What can hang from each mark:
Z189: Z303 Z822 Z866
Z288: Z866
Z429: Z634
Z303: Z822
Z554: Z143 Z634 Z955
Z955: Z44 Z288 Z554 Z634
Z634: Z143 Z429 Z541
Z866: Z189 Z303
Z44: Z288 Z554 Z749
Z749: Z44 Z288 Z554 Z955
Z822: Z143 Z189 Z541 Z634 Z866 Z955
Z541: Z44 Z303 Z634
Z143: Z554 Z822

Each row was made from one small tree. The marks that hang from a mark follow it in brackets, in the order of their numbers. Every link used is in the known rows. Write each row's tree.
Each row is shifted at random along 8 fixed directions that mean nothing.
Known rows:
Z822[Z143 Z955[Z44 Z288 Z554[Z634]]]: [  47  167  -55  133  196 -245 -208  -21   96    5 -113  -71   92  153
 -174 -206   25 -362 -107 -203   -1  -71  -53    2 -107  -91  108 -141
   79   27 -162   50   21   55 -187    9 -125 -300  215  150  -21 -143
  153  -35  -28   22  217  -71 -127 -106 -256   30   98  -62 -120 -144
  227   26 -190   12   38]
Z303[Z822[Z955[Z288]]]: [ 143   75  138   38   45 -118 -180  103   92  -82  -94   39  142  108
 -151  -70  -20 -156   44  121  191  -34  -67   74  -76  210  -29  -82
  126   -3 -161  145  -91   25 -150   70   12  -63  -93   -7  -30 -144
    4    4  -53   98  131 -186   -7 -188   -8 -403  133  -28 -191 -104
   55   61 -110   44  189]
Z44[Z288[Z866] Z749[Z554[Z634] Z955]]: [  35  191   10   -2  245  -45 -162   77   38 -116  202 -152  166 -154
   23    2  -51  -37  -24 -178  -22   42 -112   32  -35   89  200    9
  -61   27 -117  188   50   37    2   37   59  126  -18   87   51  269
   18  -36  -84   25  129  -70   29 -142 -221    4   25  -71  -94   51
   64   52  -16  -99    2]
Z303[Z822[Z189 Z634 Z955]]: [ -73 -203  -78  -74  -54 -113  -82  -25  196   89  -74  -31   83  143
   27   30   48 -212  -90  -42  -38  -36   33   43   73 -183   74 -196
   46 -114  -19   95 -128  202  193   86   76 -130  233    3  -27  175
   74  195  -94   91   27  -79  150  -65 -116 -231   56  -63  -24   17
  -87    0  -55 -178   -2]
Z429[Z634[Z143[Z554] Z541[Z303]]]: [ 107  175   55  215   35  -70 -233   69  139  -38  505  165  257  114
 -187 -190   10 -151   90  -67  -42  -38    7  -80   58   27   23  171
  120  -49 -132   29  147 -244 -299  -99  228  208 -172  121 -161  -22
   26  -50 -215   -4  204  111 -214  -73 -165 -150  -29 -115 -104    7
  250  208 -279  430  129]
Z288[Z866[Z189[Z822[Z541 Z634]] Z303]]: [-144   -6  120   80   -6  119   13   29  117  200  156 -192    5  145
 -186   23   20 -222   43 -123   -6  184  292  -36  -86 -129  234  -20
  -83  -57   49  166  -77   99  146  134  148  145  221 -101    5   81
  100    5 -108 -170  102   68   38   23 -110 -234 -117  -91  -54   30
  -34   55 -131  -60 -136]
Z749[Z44 Z554[Z955[Z634[Z143 Z429]]]]: [ 155  115  139  123   24  -35 -249  145  -42  -30   58  -58    6  168
 -266   56  -65  102  -59  142   96   89  -27  -46   59  231   74 -125
  109 -128  -88  206 -127 -109  -49  156  231   34 -221  -51  -25   36
  111  -85 -189   15  301  -25   42 -240  -28  -95   57  -59 -132 -212
   59   44  -22  187    6]
Z189[Z303[Z822[Z143[Z554] Z541 Z955]] Z866]: [  65  -88  -73   78   96  -94  -55   36  -17  -31  128 -131  -74  189
   27    2   56 -120  -32    7   84   31  -46   53 -132  136   -3 -327
   -7 -213 -101  246  -83  121 -147  131  -63  157  214   20  124 -167
  214 -129 -111   20   75 -151   40   -9  -43 -210  120   19  -92  -22
 -310  150  106  -66   87]
Z541[Z303 Z634[Z143[Z822]]]: [ 119  227   42  153   -4 -126 -137  128  157   66  511  111  322   99
   -5 -212  -67 -205  149  -21   99 -108  -26  -93  -92   40 -133   51
   63  -87 -162 -197  156 -128 -157  -92   56  196   -3   94  -76   14
 -240   87  -84   35   61  160 -184   76 -115 -303   -3   16 -135  321
  136   38 -367  169  133]
Z44[Z288 Z554[Z143] Z749[Z955[Z634[Z429 Z541]]]]: [  10   -4  -66   58   74   75   34   90   22  -47   11 -115  129 -274
   54  230 -326  126 -200   30  -52  141  -39  197  122  104  179 -300
   51   46  -81  407 -173   61  152  223  281  135  -58  -77   96  264
   96   76  -27  129  100   41  210   10 -102   49  121   61  -95  -16
  -59  -76  110 -327  -23]
Z288[Z866[Z189[Z303 Z822]]]: [  84  -11  161  114  126  144 -164   56 -164    7  109 -154  -86  248
 -180  -49   33  -44   78   -6   69   95  -73   98 -122  154  219    2
   75 -122  -94  115 -105 -139 -239   21  113  277   62    4  -13  -46
  265  -44 -106  -83  229 -273  -29 -207  -75  -17  217  -86   36 -173
 -116   40  -61  186   -1]
Z143[Z822[Z189 Z634 Z866[Z303] Z955]]: [  13 -136 -302   95   53  -90   34  -31  203  -25  170  164  -82  195
 -133   65  207 -136 -231  -39 -153   42   94   -6  155  -74  119 -108
  -12 -159   -8  251 -103   40   40   88  132  -44  305  116   -6  -16
  219 -118 -199   55  145   97   21  169  -72 -203  -92  -12  -20   45
  -36  281   -3 -127  153]
Z303[Z822[Z143[Z554] Z541[Z44 Z634[Z429]] Z866]]: [ -15 -117  -49  -93   72   20  -13   27  187  116  151 -102   -6  238
  106 -148    4  -90  -65  -53   45  -18   30   29 -174 -168 -165 -371
  -23 -236 -110  223    4   30   21   73  -74  100  231   82   22   97
   60   62 -116  148  110   96  114  -22   18 -193   64   65  -31  114
  -83   31 -146   77   29]
Z189[Z303[Z822[Z143 Z955[Z554]]] Z866]: [  51   28  120  -74   70  -18 -245   25 -140  -30  -78 -191  -15  138
  -40 -147    8 -151  -45   14  160  -53  -17   15 -137   58  125 -213
   45 -191 -121  263  -10   88  -61   90  -21  111  115   11   44 -224
  151   19 -106   16  123 -207  167 -292  -39 -188  114  -67 -145  -99
 -169  184   -4   56   56]
Z541[Z44 Z303 Z634[Z143[Z554[Z955] Z822[Z189]]]]: [ -73  161  188   85 -138   89 -160   83  179  368  405 -196  116  290
    4    2 -154 -147  131  -78   86   54  189    6 -165  -55  -82 -245
  -71 -311 -108   -6  -18   58  233  113  262  133  227  -86  -11  140
 -115   98 -128   64   96  275  167  -84  -14 -115   44   83 -152  140
  154   39 -111  -87  -71]
Z541[Z44[Z554 Z749] Z303[Z822[Z189]] Z634[Z143]]: [ 103  240  -12   49   35   89 -227  131   82   89  572   24   84   57
   58   58 -133   88   25  154  121  -72  -74  200 -176   78  -60 -211
   92 -289 -204  120   58    9  -66   -6  118  363   42   54  -24  164
  -72   49 -211  301   84  199   96   24   70  -74  234  151  -55  146
   -7   87  -91  -74   72]
Z955[Z44 Z288[Z866] Z634[Z143 Z541[Z303]]]: [ -70  -36  -29  137   10   38  -22   67  176  -51  243 -250   77   67
 -181   44 -106  -83  -63  -81  104   27  137   50 -238   -9  213 -139
   42    6 -126  274  -68  -21   -4  104  255 -112  172   11  123   72
   28 -111  -32   74   83   42  -48   57 -120  -58 -106   59 -269  -59
   80  -54  -72 -274   53]
Z822[Z189[Z866] Z541[Z44[Z288]] Z634[Z143] Z955]: [  -5   21   20  -63  221 -193 -289  -74   25  -46  283  -72  -37   54
  -14 -225  132 -234  -40 -203  101  -29   87   66  -12  -76   73 -389
    6 -198 -135  248   45  184   45   19 -198 -193  153  139   27  155
  -31  184 -125   95  292 -115   38  -47 -155 -433   15   -8  -43  -52
  -71   39 -169   12   22]
Z303[Z822[Z143 Z189 Z634 Z866]]: [  83 -277  -77  -95   38  -72 -120   30  123  -38  -12   69 -140  258
  -36 -152  122 -140 -188   82   34  -27  -16  -16   24  -49  -10 -211
  105 -229  -82  190  -71   54 -149   69    5  -10  205   95  -25  139
  111   41 -152   43  198 -269   25  -49   16 -329  125   45  110   -9
 -168   39 -168   28  153]
Z554[Z143[Z822] Z955[Z44[Z749] Z634[Z429 Z541]]]: [  29  -63   26  -57   59  154  -26  122   -9  -43 -338 -230   58  -26
  -93  -35 -291   21 -157    2   77   55   35  137  -56  -51   51 -323
   77  -57 -122  394 -154 -168  133  199  277 -163  -40 -106   65  221
  182   26  -95  170  223   61  276 -246  -57  122   18  -13 -221 -320
   96   65  -31 -151  -87]
Z143[Z554[Z634 Z955[Z288]] Z822[Z189[Z303] Z541]]: [  64  112  170   28  142   52 -133   81  114   70  -49  -70  -51  186
 -148 -281 -116 -318   82  -87  158   47  174   31 -122  123 -140 -321
  -49 -245 -140  181  -98   28  -87  132   63  -72   93  -99  134  110
   42  -50 -114 -127  214 -110   68 -208  -16 -247   55   85 -150 -116
    7   70  -77  -67  203]
Z955[Z44[Z554 Z749] Z288[Z866[Z189[Z822] Z303]]]: [ -88   97  -27   71  133  271    0    9   28   59   34 -339  -65   34
 -152   67 -185   23  -62 -121   -6   99  110  223 -146 -119  336 -142
    8  -20  -68  295  -96   16   36  111  186  123  407  -37   83   80
  181  -23  -92   53   88   97  144  -60 -107  191   77   21  -68  -62
   13  -19   36 -242 -122]
Z189[Z303 Z822[Z143[Z554[Z955]]] Z866]: [ -83  -47  163   15  -86   72 -147   22  -94  165  -93 -358  -29  270
   32 -186 -127 -180  -25  -66   86   88  157 -122  -74  -28   68 -187
  -55 -196  -27  175  -29   46   89  174  160  224  302 -165   96  -80
   63   87 -131 -193   97 -256  194 -194  -85 -228    6  -22  -47   62
 -228   48   35  -54 -111]
Z44[Z288 Z554[Z143[Z822[Z189 Z541]]]]: [ -81 -112 -154  -59   60  100   50  -25  -50  134   -2  -65   13   83
  127   -2 -185 -124 -251 -129 -105   88   22   85   82 -116   67 -346
  -45 -108  -28  305 -166   22  134  115   73   80  310   -8  -18  174
  183   98  -62   90   55   -1  284  -83  -41  120  115   56  -14   75
 -106   14   86  -71  -14]
Z288[Z866[Z303[Z822[Z143 Z634]]]]: [-118 -176 -151 -259 -118  -12   62  -20   69   33 -213  -20   51  295
  -14 -199  -61 -180 -344   70  -43  -53  200 -146   80 -249  -10  -46
  -28   37   27  347  -18  -31  208   99  150   46   99   38  -91  268
  -44  167 -171   34    6  213  220  -33   13 -259 -117   14  -43  205
 -186  134 -182  103   31]
Z955[Z44[Z749] Z288 Z554[Z143]]: [ -84   12  -27  209   -7  167  -54   -1  133  247  -10 -277   25  -51
 -203  134 -131 -199  -51 -193  -78  120  -14  113  -76 -183  386 -149
   17  -42  -78   36 -132   46   15  137  226 -165  308  -84    7   74
  248  -34   45   11   88   -6  101 -161 -281  399   52  -63  -49 -199
  289  -71   17 -246 -229]
Z44[Z288[Z866[Z189]] Z554[Z143 Z634 Z955] Z749]: [ -32   47  -68  208    5   25   41   29  150  286  108   48   -9  125
  -99  -55 -126 -236 -378    5 -210  251  208  -62  303 -116  205  -95
  -29  181   38  246  -96    7   24  213  398   46  -73 -203 -143  517
   87   97 -195 -144  273   70   62   67 -168 -110  -35   27  108  -25
  162  -33 -103   36 -165]
Z554[Z143[Z822[Z541[Z303] Z955[Z288]]] Z634[Z429]]: [  33  110  -36  241   99  -79  -65  117  198  138  146  -69  120  -45
  -79  172   64 -352  -11 -132   10  119   -6  -24 -199  120  -20 -300
  -53 -195 -106  132 -170  109   76  127   63 -159   61  -78   92   62
  269 -243  -23   48  172  -32   -3   77 -114  -56   14  -28 -262 -140
  115   72  -31 -286  -35]
Z866[Z189[Z822] Z303]: [  23   78   40   68   73  127  -88  117 -106   -8    4 -150  -96  204
 -118  -53 -148  -84   45   73   99  158  153  101 -128  145  -10  -35
   -8  -82  -28  152  -56   51 -150  107  119  263  205  -39  107 -107
   79  -11 -133 -102   66  -27   16   27   25 -133  143   49  -47   90
 -123   34 -128  -14   62]
Z554[Z634[Z143 Z429 Z541]]: [ -84 -177 -182  241  -60  -16  112  110  149    5  310   94 -100  162
  -89  -16   29  -36 -207  102 -110  122  104 -145   63   45  -16  -22
   26  -42    3  173  -87   25 -110  118  320   -2 -155  -43   42  314
  122   -1  -95  -61  112  104 -126  225 -127 -157  -58   65  -59  110
  -17 -118 -163   29   54]
Z429[Z634[Z143 Z541[Z44[Z554 Z749] Z303[Z822]]]]: [  -4   85  261  -54  -57  232 -224   90  -19   19  290  -99  105   39
 -164   46 -220   74   29   81  107   22   66  172  -65   53  101 -108
  119 -204 -136  327  -47  -71   52   97  308  293  -95  -54  -96   71
   69   89 -202  155  174  130  235 -299   36  -35  141  -14 -189 -179
   66  163  -70  105   -2]
Z189[Z303[Z822] Z866]: [-105  -30   49 -153  -95  103 -214  -33  -34  117   17 -204  121   51
   62 -176   34 -152  -51  -77   40  -37  102 -118  -53 -230  228  -13
  -61 -127   -6  167   87   15  180   14  154  145  129  -39  -53   -6
   15  185 -154  -34  -15  -86  266 -273 -146 -190 -158 -178 -131   79
  -69  195  -67  107 -148]
Z303[Z822[Z143 Z189[Z866] Z541]]: [-151 -226    8   69 -100  -24  -59    9  279  294  186 -102   -6  169
    5  -28   75 -252    9 -121  -49   93  120  -81  -67 -255  154 -139
  -48 -179   34   23  -56  171   59  123   31  -18  300  -69  -56   90
   76   71  -66 -149   67 -126    2  -17 -143 -307  -67  -94   67  119
  -15   -3  -94   -1 -195]
Z866[Z189[Z303 Z822[Z143]]]: [ 130  220  374  123   38   60 -357  103 -134    7 -104  -88  109   56
 -231  -38  -36 -121  218   28  176   63   38   27 -141  146  147   36
  133 -149 -104   69  -47 -123 -133    3   42  192  -22  -40  -60 -236
  155   24 -108 -134  265 -270   -8 -280  -93 -276  114 -179  -54 -214
   40  147 -134   89 -136]
Z541[Z303 Z634[Z429]]: [  64   64  298   80  -62   90 -152   62   49  177  381 -153  170  -32
 -121  -17 -125  -77  178  -21  147   16 -118  115 -175   88   44 -227
  108 -322 -141  -57  -89    2   76   70  234  179    7  -83  -49   26
   26  184   15   32  129  -15   55 -238  -87  -66  225  -58  -82   -5
   44 -124 -251  157  -50]
Z955[Z44[Z554] Z634]: [  -4   20  142  103   63  173  -62   51   51  121  154 -173  -29   88
 -231    1 -184  -71   15 -135   75  103   82   96 -164  -60  404 -127
   55 -101  -98  139  -98   19  -64  108  186   49  234   -5    7  -83
  133  -20  -65   44  126 -177   82 -215 -152  130   22  -79 -181 -247
  109   11  -30  -46   24]
Z143[Z554[Z634] Z822]: [   8  -53  139  -54   14  187   26   73   56  135 -219  -40   71  259
  -67 -128 -269 -193   58  -89   41   19  118  -45  -13    7  -58 -133
  -16 -212  -90  140 -159  -60   84  101  200   82  138  -49   11  163
   70   86  -82  -12   85   11  230 -282   -2   23   83   12 -153  -76
  -18   60  -34  -55  172]
Z822[Z541[Z303] Z634 Z866]: [  -4  -87   78  135  -26  -48   39  -16  238  163  458   15  138 -190
 -194  164  222 -215   51 -151    6   96   30   11  -37  -63  208 -249
    6 -274  -51   70 -104  140  145  126   65   12  144  -48  -60   63
  146  -66  -68  -31  147   40    9   15 -168 -275  -92 -125  -41 -137
   19  101 -122 -104  -32]
Z554[Z143 Z634[Z541[Z44]] Z955]: [ -32   72  -99   50   16 -106  -99  122   73  189    0 -113  127   30
   57 -115   62 -254 -161  -42  -36  146   62  -70  -27  -41 -103 -187
  -75   -1  -55   64    2  123   47  142   79 -158 -114 -129   16  328
  118   -8 -123  -15  151  115   73   26 -185   37  -28    1 -124 -112
  121  -63 -169  -63 -128]
Z749[Z288[Z866[Z189]] Z554]: [  -5 -141   63  -54   39   93 -120   40  -20  -26  -65 -131  -19  201
 -162   49   50   82  -98  -16  -49  153   25  -46   42   60  100  -75
   -6 -112   27  329 -157  -47   69  124  242  131  156  -31  -16  145
  193   30 -100 -133   99  -80  156 -246  -38   28   78  -70   24   21
  -53  -48   37  194 -177]
Z541[Z44[Z288 Z554[Z143]] Z634[Z429]]: [  12  271   79 -146  157   91 -226   30  -96  108  200 -277  190  -97
  201  -42 -132   -2  -11 -138  106   -3  -81  166 -225  -41  -13 -433
  -13 -219 -189  209    7   78  226   -6  -81  136  150   62   53  137
   68  182  -28  352  128   64  313 -183  -74  163  168   28 -183   21
   -8  -82  -83  -73  -97]
Z822[Z143[Z554] Z955[Z288]]: [ -50   47  115  136 -109 -177   10   15  198  118 -300  -87   83  239
 -163   81  -91 -256  -70  -72   30   88  145  -48  -19   27  -23 -194
  -17  -24  -65  209 -187  146  156  224   90 -248  228  -55   19  -49
   78   -9   -9  -46  144   50   69  -71  -82 -283   -8  -16 -149  -60
   83   35   22 -206   -1]
Z554[Z143 Z634[Z429] Z955[Z44]]: [ 139  186  -18   33  202 -170 -197  144   16   30  -97 -218  171  -49
   63 -268   12 -299  -42 -108   86  -22 -131  -14 -145   20 -106 -331
   65  -18 -178  -66   14   59 -109   40  -97 -273  -95  -11   85  333
  104    6  -12  102  246  -91  -10  -94 -234   43  129  -22 -124 -181
   79 -188 -283   -1  -48]
Z143[Z554[Z634 Z955[Z44]]]: [  18  150  160  113  -56  -22  -32   86  163  179 -126 -174  260    0
 -113  151  -74 -184  122  -91   45   83   71    4  -55   49   46 -230
   11 -136  -97   71 -208  111  227  177  182 -173   80 -134   19  209
  176  -61  -54   84  128  110  211 -211 -183   26   -1  -82 -182 -343
  104   29   87 -307  -41]
Z541[Z303[Z822[Z143 Z189 Z634[Z429] Z955]]]: [  98   -6  206  217   55 -130 -271   51  173  139  284  -20   79   47
 -165  105  108 -215  123  -88   54  -26 -141   47 -128   43  196 -200
  169 -349 -128  -14 -108   81  -74   23  110   36   55    9 -106 -118
  244  -82  -82   24  251 -241 -112 -205 -107 -225  243 -160  -43 -166
  113  109 -159   82  -22]
Z288[Z866[Z189[Z303 Z822[Z143 Z541 Z955[Z634]]]]]: [-129 -129  -38  -62  -34   34  -68  -85  -29   76 -178 -116    0  342
 -116 -117  -40 -193 -237  -69  -73   55  184  -27   20 -247  152  -49
  -34   41   33  348  -64 -145  159   87  180   46  189   12  -83   86
  137  166 -196 -104  147   16  152  -89 -103 -162  -80 -108    9  -20
  -94  162  -74  112 -163]
Z303[Z822[Z541 Z866 Z955]]: [ 116  -21   71  122  146 -157  -52   41  203   38  223   27  215  -60
  -54  -22  178 -185  147  -99   59  -46 -179  109  -53   -7  100 -188
  114  -83 -132  -34  -50   81 -118   22 -185  -19    6   56  -73 -105
  148  -14  -20   68  154  -69  -91 -108 -172 -312  109 -148  -50 -103
   44   46 -137  112   78]
Z866[Z189[Z303 Z822[Z143[Z554[Z634[Z541]]]]]]: [ -78   59 -114   16   29    4 -148   18  -14   25 -142  -59  114  180
   58 -188  -62 -185  -79  -76  -78   10  192  -93  -19 -203  -67   33
  -27   -6    5  153   90  -76    0  -25  104  168  172   24   24   62
   72  142 -202 -135   43   77   29   60 -132 -107  -67  -63  -12  167
  -54  101 -155  -15 -126]
Z634[Z143 Z429 Z541]: [-135 -142  126  -25  -68  179    1   63  -95 -119  -43 -102  -48   33
 -122  -35  -89  194 -114   51   45   15   68  -24  -19  -35   80  -91
   87 -160  -47  446 -107 -130  146   95  315  -38 -198   -9  -26  191
  178  139  -76   90  174  187  196 -261  -31 -116  -17  -77 -167 -102
   34   27 -108  199  -37]
Z44[Z288 Z749[Z955[Z634]]]: [  44   52  -70    3   98  -42  -55   79   22 -195   52 -108   83 -119
   12  143 -257   41 -100   -2   50  112  -45  168  -28  208  130  -55
  -54   91 -117  292  -63   50  -11  152  193   79   52   56  138  165
  -76   -5  -64  123   60 -131   86   16 -123  -98   33   60 -143    9
  -21   86   54 -332  126]

Which tree is each row?
[ -24  -62 -110  -28   17  -81 -243   37   48   43   30 -105  330  -67
   65  -17  -49  109  -55  -62 -192  -71 -127 -101  306 -162   59  -70
  117  -17    8  -12   -9  -71  251   20  187   41 -217   44  -98  313
   17  308  -96  -81   92  326   76 -115 -282  103   67 -157    6  158
    8 -206 -157  185 -256]	Z749[Z44 Z554[Z634[Z143 Z429 Z541]] Z955]
[ -64 -124 -112  221   28   75   45  117  217  142  198 -127 -130   27
  -40  130 -184   23 -219  -46 -162  294   92  -16   97   17  271  -90
  -94   71   37  204  -81  147  -44  262  396  177  126 -120  128  252
   15  -21  -55 -175   55 -129  -18  171 -160    8   16   62  -13  194
   62 -149   -7 -116 -135]	Z44[Z554[Z143] Z749[Z288 Z955[Z634[Z429]]]]
[ -55  176 -147  -29   51 -276 -238  -39  159    5  -56 -114  153   48
    2 -196  113 -275 -104 -203  -17 -109  121  -57  -61 -287  115 -110
   -2   -7  -56  119  131  170  119   31 -171 -268  327  151   -1  -29
  -15   95  -83   11  135  145  -14   64 -214 -295 -153 -125  -42  127
   41  138 -167  -60 -162]	Z822[Z143 Z189[Z866[Z303]] Z955[Z44]]
[ -43  -43  128 -169   64  165 -214  -77   14  130  369 -248 -105  -52
  -11 -181  120  -49   23 -132  114   -2  -14  227 -203 -183   91 -482
   -9 -413 -112  154  -13  119  180   69  -77   43  206   24   68  162
  104  276  -32   37  203    3  215 -186 -107 -100  102  -20   78  -12
 -148  -87 -177   93 -167]	Z822[Z189[Z303] Z541[Z44 Z634[Z429]] Z866]
[  87  217   53  -10  161  -83 -359   77   40 -119    9 -162  293  -40
 -140  -51  109  -55   40 -109   30  -63 -109  -82  -26   60  159  -35
   80  -27 -142  149   10 -128   62  -38   57 -164  -53  143  -54  105
   83  -58 -105   49  179   37   68 -288 -259   -7  -11 -148 -190 -136
  184   27  -50   19  -66]	Z749[Z554[Z634[Z143]] Z955[Z44 Z288[Z866]]]
[  85  -30  -14  174  -36 -136  -90   63  106  187 -134 -152  121  114
  -96  -23  -43 -306 -122  -21    6  172  -55   -6   39   56   59 -242
   22   24  -82  -20 -151  -12  -40  148  188 -253   55 -118   -3  167
  146  -45  -62  -40  208 -194   27 -106 -227   13   58  -16  -62 -187
  146 -121 -106  -75  -34]	Z554[Z143 Z955[Z288 Z634]]
[ 118  194 -154  153   35 -119  -93   97  153   58  568   94   63  238
  -53  -43    7  -94  -77  165   41  141  125   56  -49  206 -133  -84
  -21   77 -104   86   34   41 -201   73   62  257   14   39   31   58
 -161   11 -102   79  107  130 -173  384  -23 -319    6  198  -25  293
  -51  -46 -196   -4   74]	Z541[Z44[Z288[Z866[Z189 Z303]]] Z634]
[ 124   20   13   64  105 -142 -204   34  124  -86  -53  137  -15  105
 -146  -74  103 -117  -40  -34   11  -59  -16  -80   -7   14  -11 -198
  136 -304 -137  220  -67  -56  -96  -19   17 -102   34  155  -11  165
  201  -55 -136   97  327 -146  -57  -93  -65 -241   61  -63   45 -136
  -21  113 -147   34  101]	Z822[Z143[Z554] Z189 Z634[Z429]]
[-121   10   29 -244   91  111  -45   36 -115  -96 -257 -255   19  137
  -17 -141  -90  -78 -107  -57   84   16  230   24 -154 -124   -1  -98
  -49  -61  -29  432   -7   30  187   85   24  120  228   34   88  134
   83   89 -152   16   81  160  219  -82   33 -131  -24   -7 -119   41
 -206  103 -142  -96   -8]	Z288[Z866[Z189[Z822[Z143 Z634[Z541]]] Z303]]
[ -14   68 -201 -196  217    8 -137   -3 -199 -205  -93 -166   32  178
  111 -179   81  -75 -132  -98   25  -76   -8   36 -172  -75   -1  -19
  -63  -14  -97  289   92 -100  -50  -94  -80  168  242  195  104  148
  120   14 -203  144   60  -39  120  -23  -59   18    9  -30  -69   54
 -240  167  -83  -30   85]	Z288[Z866[Z189[Z303 Z822[Z634]]]]
[ -82    6   -3  -12  -26    1   61   38   79   92 -177    1  118  204
  -88  -81 -155 -195  -68  -67   -6  -21  119   -6   25  -84   22  -60
  -20   35  -54  142  -83   36  107  134   83  -36  149  -14   -3  -49
  -11  118  -20   11   21  163  137 -113  -40 -118  -24  -23 -178   93
   64   91  -52  -44  116]	Z143[Z822[Z955[Z554]]]
[ -80  -59   93   68 -144    5 -181  -44   13   89   24  -14 -195  248
 -263   -8   63 -161 -173   19    2  115  134   38   43   -8  239  -55
  -14 -140   11  250 -142  105   80  193  272  -98   90  -72  -53  -49
  154  104 -117 -137  164 -129  120 -174  -89 -252    2 -101  -21 -121
   17  169   10   94  -88]	Z822[Z189[Z303] Z955]
[-106   57  242  -81  137  161   -3   33   32  140  -24 -206  -77  219
 -153 -152 -157 -160   27 -181  160   69  173  132 -215  -18   90 -277
  -87 -106 -120  306 -101   89   97  175  -56   -1  209  -56   53  -86
    6   57  -19   -1  156   28  179 -253   45 -187   52   24 -267  -57
   41   46  -56   17   74]	Z143[Z822[Z541[Z44[Z554]] Z955[Z288[Z866]]]]
[ -11   52 -156  142  106  -52  -49   44   83   62  240  -78   84  162
   24   44  201 -128   13 -105  -92   31  -29   -8 -122  -81  185   71
  -41   39  -40   -2   31   -7 -152  -56    7  161  147  104    7   91
  191 -117 -112    8   63   23 -118   93 -184  -14  -27 -114  -10   87
  -26   93  -77   25  -47]	Z288[Z866[Z189[Z303[Z822]]]]
[  43 -157  -34   -6  171   79   28  -17   28  -25   18  -85  -47  185
  -72 -182 -146  -37 -125 -161  -44  -29  -67  130  100 -109  146 -203
   79  -60  -99  160  -70  -84  -65   95   78   50  261   71  -27   -8
   94  154  -48   15  163  -21   84 -202 -102    5  143  -16  -13   43
   20   10  -74  129   55]	Z143[Z822[Z866 Z955[Z44[Z288 Z749[Z554]]]]]
[ -47  -73   -5  160  -51   71  115  116  131   -8   62  127  139  175
  -81  -71 -134   25   27   -3  -47  -10  148 -132  117  -35  -38   57
   67  -43  -54  192  -44 -192  -40   39  238   94  -95   19  -51   98
   38   24 -101  -10   82  306  -13  -31  -58 -191 -104  -17 -145  107
   98   97  -83  100  124]	Z634[Z143[Z554 Z822] Z541]
[ -15   68  -91   36   97  -66   -8   43  105   54 -125 -145   24  198
   32 -208  -69 -212 -120  -98   -9   40   50  -55  -56    7 -169 -247
  -74  -70 -101  155  -43   53   -7   89  165 -152   94  -20  125  322
   73   -5 -118   41  125   42   82  -83 -110   -1   40   68 -120   -1
   44  -76 -113  -31  165]	Z143[Z554[Z634[Z429] Z955[Z288]]]
[ -68   83  -74    7  -35   24  -40   88  130  143  387 -139  -21  191
   65  -75  -46  -23  -36   21   66   89   87   42 -223   -6 -128 -187
  -96  -91  -95   41   45  145   31   98   58  129  134    1  130  160
 -142  146  -30  130   21  128   23  186  -44 -115  -10  131 -116  287
  -42 -166 -200  -52  -30]	Z541[Z44 Z634[Z429]]
[ -39   68  -53   36   41   53  -62  -15   26   31  -42 -164   52  101
 -149   67   64 -108  -61  -70  -21   97   48   59  -91  -18  172  -34
  -44  -34  -42  223  -97  -28   60   37  147  -42  214   43   -4   71
  210  -78 -103   23  112  103   90  -88 -119   36  -10  -66  -81  -60
   55   87  -48  -46  -32]	Z955[Z288[Z866[Z189 Z303]]]
[-100   48  243  123  -56  183   14   24  207  257  290 -147  207 -204
 -182   26 -268 -115   -4 -142  -17   63  160   83   43 -181  410 -128
  106    5  -48  127 -106   98  205  183  319  125   -6 -215 -105  257
  -19  235   30  -83  119  110   96 -141 -205  -77   -8  -75  -67  -64
  137 -136 -112 -119 -234]	Z955[Z44[Z288[Z866] Z554[Z634[Z541[Z303]]] Z749]]
[ -36   75  -21  179   40  -51 -121   38   71  274  296 -198  146   -2
   35   56 -159 -144 -119 -178  -82  151   49   21   62  -80  232 -178
  -35    8  -24   38  -39  127   56  155  199  141   98 -122  -24   61
   63   17  -93  -55  129   24    9   12 -175   99   48  -41 -104    5
  119  -52  -79   -4 -136]	Z749[Z44[Z288 Z554[Z143 Z955[Z634[Z541[Z303]]]]]]
[  92  183   40 -204   96  -97 -326   -3  -84 -242 -283    3  110   26
 -152 -187    1  -72  -74   -7  171 -160  -47  165  -87    8   20 -123
  119  -55 -178  328  -19  -36   41   24  -79 -283   22  156  -39   -5
   30  152  -93  221  198   -3  181 -287  -38 -210   67  -99 -126 -250
   37  190  -85   63   60]	Z822[Z189 Z955[Z44]]
[-139   -3   14  -34  -47 -153  -80    8  272   88 -129  -97  202  178
   -4  -54   64 -317  -76  -96    7  -34  264 -135   20 -257   65  -62
  -26  108  -11  159   -3  157  260   49   79 -227  169    3  -26  204
 -105  167 -112   45   55  101   89   11 -140 -484 -200  -77 -201  119
  105   33 -183 -195  -38]	Z303[Z822[Z634[Z143] Z955[Z288[Z866[Z189]]]]]
[ -52    6  -17   64  -33   31  -96   39  201   41  255   87   75   58
 -230   33  206 -106  -82   14  -47   50  164 -112   -1  -96  280  143
   11  -93    4  305  -16  -37   56   36  231   92  -72   12 -132   39
  182 -142 -203    8  129  103    2  -46  -86 -273 -203 -157 -104  -62
   96  309  -97  108  -10]	Z288[Z866[Z303[Z822[Z189 Z634[Z541]]]]]
[ -28 -186 -258  105  -34    4  128   78  146   18  167   47  151    4
   83  139   21   82 -137   91 -137  -23  -43   -7  106  -29  -94 -255
  113 -126  -61  150 -164  -30  149   60  168   16  -92   10   38  382
  191   85  -53  165  104  319   81  189 -112    5   36   74  -37   87
 -140 -139  -42 -217   -1]	Z554[Z634[Z143[Z822[Z866]] Z429 Z541[Z44]]]
